Below is a small trained network, with its code and all its weights. Each question gives an input and a class and asks what happens when units are switched off, that is, made to give their printed mean instead of their output.

import numpy as np


def w(rows, s, z=0):
    codes = np.array(rows[::2]) - 128.0
    scale = np.full(codes.shape[1], s)
    scale[-1] = z or s
    return codes * scale


def f(y):
    return np.maximum(y, 0)


def log_softmax(a):
    a = a - a.max(-1, keepdims=True)
    return a - np.log(np.exp(a).sum(-1, keepdims=True))


def net(x, mask):
    res = np.array(x, float).reshape(1, 7) / 4 @ E
    y = f(res @ A[0][:, :-1].T + A[0][:, -1])
    res = res + np.where(mask, y, B[0][:, -1]) @ B[0][:, :-1]
    return log_softmax(res[-1] @ U[:, :-1].T + U[:, -1])


A, B = {}, {}
E = w([
[181,63,186,36,98],'x0',
[149,9,212,191,205],'x1',
[193,122,210,184,61],'x2',
[122,143,161,212,160],'x3',
[33,158,158,86,254],'x4',
[113,130,118,114,67],'x5',
[49,120,177,209,65],'x6',
],0.0098)
A[0] = w([
[50,201,190,244,124,253],'n1',
[203,115,80,125,84,149],'n2',
[194,111,63,52,77,121],'n3',
[158,117,154,134,83,177],'n4',
[170,98,216,206,172,196],'n5',
[84,162,164,71,58,138],'n6',
[37,151,112,26,245,227],'n7',
[226,64,42,43,107,187],'n8',
[90,178,132,184,65,180],'n9',
[101,166,27,210,166,233],'n10',
[156,176,155,100,55,88],'n11',
],0.011,0.0028)
B[0] = w([
[110,77,130,180,58,219],'n1',
[189,138,102,79,76,190],'n2',
[181,199,84,68,99,206],'n3',
[143,98,148,69,119,174],'n4',
[199,2,136,133,179,213],'n5',
[126,170,224,96,128,182],'n6',
[58,157,133,125,227,250],'n7',
[156,162,72,89,163,225],'n8',
[99,184,166,167,89,188],'n9',
[65,151,63,219,99,199],'n10',
[137,152,133,110,104,183],'n11',
],0.01,0.017)
U = w([
[96,113,98,226,108,23],'0',
[171,20,176,149,171,204],'1',
[63,157,127,92,237,100],'2',
[177,148,93,82,121,253],'3',
[124,112,253,117,70,7],'4',
],0.014,0.002)

Each question gives the input, the list of numbers given to net, and the class t.
The units are the neurons (one row each of A and B). Each row of codes is followed by its name. A weight is (code - 128) times the scale printed after its matrix; where a second scale follows, it is the last column's (A, B and U).
mask holds one flag per neuron, in row order. A switched-off neuron (its flag False) gives its mean, the last column of its row in B, instead of its output. The means were averaged over made-up inputs and are rounded, as every weight is.
A unit's drop is (log p(t) with every unit on - log p(t) with that unit switched off) / (log p(t) with every unit on - log p(t) with every unit switched off).
The circuit of an input: a set's keep is (log p(t) with only the set's units on - log p(t) with every unit switched off) / (log p(t) with every unit on - log p(t) with every unit switched off). Starting from all 11 units, units are removed one at a time, each time the one whose removal leaves the highest keep (on an exact tie, the one counted first), for as long as the keep stays at least 0.8.
units of the circuit, in order: the units of the circuit, biggest drop first
unit that matters most: the unit with the biggest drop
k most important neurons: the k neurons with the biggest drops, biggest first
drop of u: that unit's drop, to one decimal
input [1,1,7,-4,3,-7,8], class 1: units of the circuit, in order : [n5]
input [0,4,-6,4,1,-3,4], class 0: 3 most important neurons : [n10, n1, n4]
input [0,2,-1,-1,5,6,5], class 0: 4 most important neurons : [n1, n8, n4, n3]
input [8,3,8,-3,6,6,6], class 1: 4 most important neurons : [n5, n9, n3, n2]
input [-7,5,-7,1,0,7,-3], class 0: 2 most important neurons : [n10, n8]
input [-5,-1,6,-4,2,5,3], class 4: units of the circuit, in order : [n6, n8]
input [-7,-8,3,-5,6,5,3], class 0: 2 most important neurons : [n10, n1]
input [3,6,-2,0,-6,6,8], class 1: 2 most important neurons : [n5, n3]
input [-5,4,4,0,-7,6,3], class 4: 2 most important neurons : [n9, n4]
input [-1,-1,-2,-2,-1,2,4], class 0: 3 most important neurons : [n4, n2, n3]
input [4,-3,0,0,0,-3,3], class 4: 2 most important neurons : [n7, n8]
input [-8,-2,-3,3,8,4,3], class 0: 2 most important neurons : [n1, n10]
input [-4,-5,-6,-3,-3,-2,-1], class 2: 2 most important neurons : [n7, n1]
input [3,-7,7,-8,-1,7,5], class 4: unit that matters most : n6
input [1,0,7,-3,5,-1,-3], class 1: 3 most important neurons : [n7, n3, n8]
input [-3,-4,2,-7,-8,6,7], class 4: 2 most important neurons : [n9, n6]
input [5,3,7,8,-2,-2,7], class 1: drop of n5 : 2.2
input [-2,8,-1,-3,6,-6,3], class 1: drop of n5 : 1.2
input [-3,7,-3,5,1,-3,-5], class 1: drop of n5 : 1.5
input [-1,2,6,7,-5,3,0], class 1: drop of n11 : 0.0
input [2,5,1,-5,-4,1,0], class 3: unit that matters most : n8
